Below is a small trained network, with its code and all its weights. Each question gives an input and a class and asks what happens when units are switched off, that is, made to give their printed mean instead of their output.

import numpy as np


def w(rows, s, z=0):
    codes = np.array(rows[::2]) - 128.0
    scale = np.full(codes.shape[1], s)
    scale[-1] = z or s
    return codes * scale


def f(y):
    return y / 2 * (1 + np.tanh(0.7978845608 * (y + 0.044715 * y**3)))


def log_softmax(a):
    a = a - a.max(-1, keepdims=True)
    return a - np.log(np.exp(a).sum(-1, keepdims=True))


def net(x, mask):
    res = np.array(x, float).reshape(1, 8) / 4 @ E
    y = f(res @ A[0][:, :-1].T + A[0][:, -1])
    res = res + np.where(mask, y, B[0][:, -1]) @ B[0][:, :-1]
    return log_softmax(res[-1] @ U[:, :-1].T + U[:, -1])


A, B = {}, {}
E = w([
[176,113,123,119,91,146,65,63,103,131,107],'x0',
[159,113,153,126,101,82,176,132,114,175,185],'x1',
[68,89,193,136,71,111,123,85,206,14,111],'x2',
[122,82,189,36,120,116,80,130,108,152,85],'x3',
[167,68,97,109,91,93,120,202,95,111,59],'x4',
[164,154,255,128,227,183,135,102,91,95,14],'x5',
[214,194,96,150,148,66,124,61,92,83,100],'x6',
[167,80,132,109,136,118,215,159,128,141,158],'x7',
],0.0097)
A[0] = w([
[123,42,32,133,87,144,119,146,100,174,152,232],'n1',
[188,156,181,152,73,152,149,48,179,101,172,167],'n2',
[49,134,196,144,102,143,86,111,189,34,108,178],'n3',
[156,73,115,64,132,128,173,209,173,130,152,198],'n4',
[172,78,113,112,58,120,160,207,87,111,96,201],'n5',
[134,130,118,85,109,50,73,140,74,179,193,159],'n6',
[2,131,127,122,67,141,145,76,145,147,173,218],'n7',
[194,132,160,143,108,117,51,31,120,106,100,182],'n8',
[139,91,122,84,75,77,107,217,156,98,127,183],'n9',
[68,107,173,174,146,158,149,87,156,55,124,190],'n10',
[132,129,85,154,242,126,238,144,94,165,110,254],'n11',
[84,193,167,105,169,134,124,152,22,145,146,174],'n12',
[120,169,195,145,106,92,23,54,149,54,120,247],'n13',
[130,87,161,119,86,100,102,218,121,147,89,194],'n14',
[139,117,113,204,190,185,57,158,177,77,125,143],'n15',
[175,154,122,120,186,99,116,33,141,114,55,201],'n16',
[160,116,151,137,207,144,154,207,122,163,105,146],'n17',
[149,161,150,103,88,151,82,210,117,137,67,89],'n18',
[192,193,88,204,119,214,190,130,143,121,243,200],'n19',
[135,111,163,80,139,78,101,177,54,105,148,185],'n20',
],0.0082,0.0035)
B[0] = w([
[130,78,21,183,69,30,119,189,121,187,96,215],'n1',
[166,178,147,144,138,125,60,112,137,121,117,185],'n2',
[69,156,142,155,122,146,104,84,88,28,155,251],'n3',
[152,173,96,99,98,139,156,197,102,122,96,202],'n4',
[192,1,120,76,46,95,155,238,67,34,119,193],'n5',
[136,97,62,145,104,121,109,138,165,157,95,187],'n6',
[45,209,107,189,73,143,18,111,99,108,155,220],'n7',
[172,130,165,128,213,23,33,69,168,136,41,195],'n8',
[151,109,88,93,79,117,92,240,33,106,142,192],'n9',
[110,221,170,120,148,126,133,101,18,111,169,218],'n10',
[176,134,170,126,223,188,253,152,130,156,137,233],'n11',
[106,189,99,159,206,122,222,93,124,123,73,185],'n12',
[121,144,157,81,152,94,19,77,116,136,145,236],'n13',
[187,123,42,72,38,185,188,126,31,16,121,191],'n14',
[96,180,167,139,164,87,173,170,73,143,129,182],'n15',
[137,134,218,62,199,106,168,89,222,88,80,200],'n16',
[68,113,76,89,116,224,245,118,133,196,99,197],'n17',
[145,146,137,84,77,98,188,158,110,106,128,167],'n18',
[210,130,172,213,177,48,177,196,244,192,239,242],'n19',
[144,97,95,68,89,138,178,90,76,153,67,168],'n20',
],0.0064,0.012)
U = w([
[181,116,209,195,171,90,195,167,220,158,240,5],'0',
[66,140,4,207,78,82,48,156,188,236,110,105],'1',
[98,159,153,64,186,243,237,135,135,197,81,191],'2',
[15,229,176,144,111,176,28,108,93,128,227,91],'3',
[138,127,255,30,203,67,65,58,176,112,34,216],'4',
[184,13,83,33,81,131,142,190,63,90,64,138],'5',
],0.0071,0.0011)

Each question gives the input, the list of numbers given to net, and the class t.
The units are the neurons (one row each of A and B). Each row of codes is followed by its name. A weight is (code - 128) times the scale printed after its matrix; where a second scale follows, it is the last column's (A, B and U).
mask holds one flag per neuron, in row order. A switched-off neuron (its flag False) gives its mean, the last column of its row in B, instead of its output. The means were averaged over made-up inputs and are rounded, as every weight is.
A unit's drop is (log p(t) with every unit on - log p(t) with that unit switched off) / (log p(t) with every unit on - log p(t) with every unit switched off).
The circuit of an input: a set's keep is (log p(t) with only the set's units on - log p(t) with every unit switched off) / (log p(t) with every unit on - log p(t) with every unit switched off). Starting from the 12 units with the biggest drops (on a tie, the unit counted first), units are removed one at a time, each time the one whose removal leaves the highest keep (on an exact tie, the one counted first), for as long as the keep stays at least 0.8.
circuit, biggest first: the units of the circuit, biggest drop first
top k neurons: the k neurons with the biggest drops, biggest first
drop when u is switched off: that unit's drop, to one decimal
input [7,6,-1,7,-5,-8,-3,6], class 1: top 2 neurons : n7; n1
input [8,-3,-3,-3,7,2,-1,-5], class 4: circuit, biggest first : n8
input [-7,-1,7,-7,2,-6,2,-1], class 3: top 3 neurons : n7; n10; n3
input [-8,-8,-7,6,7,6,5,5], class 2: top 2 neurons : n11; n17
input [7,6,-5,-6,-7,7,7,-1], class 4: top 2 neurons : n8; n16
input [-8,6,-7,-2,7,2,-8,-8], class 5: top 2 neurons : n5; n14
input [6,1,-8,3,2,2,4,-3], class 4: top 2 neurons : n8; n16
input [3,-3,1,-8,-6,8,-3,-6], class 4: top 2 neurons : n16; n8
input [4,0,-1,-4,-7,-8,-1,6], class 1: top 2 neurons : n1; n7
input [-7,2,0,6,-1,-4,-4,-7], class 1: top 3 neurons : n10; n7; n6
input [8,6,3,-1,1,-4,5,-3], class 4: drop when n8 is switched off : 0.5
input [-8,-1,-1,-7,2,-3,2,-5], class 0: drop when n19 is switched off : 0.1
input [1,6,-7,-1,3,1,8,-8], class 4: drop when n8 is switched off : 0.1
input [8,4,-2,1,5,-1,6,-3], class 4: drop when n8 is switched off : 1.1
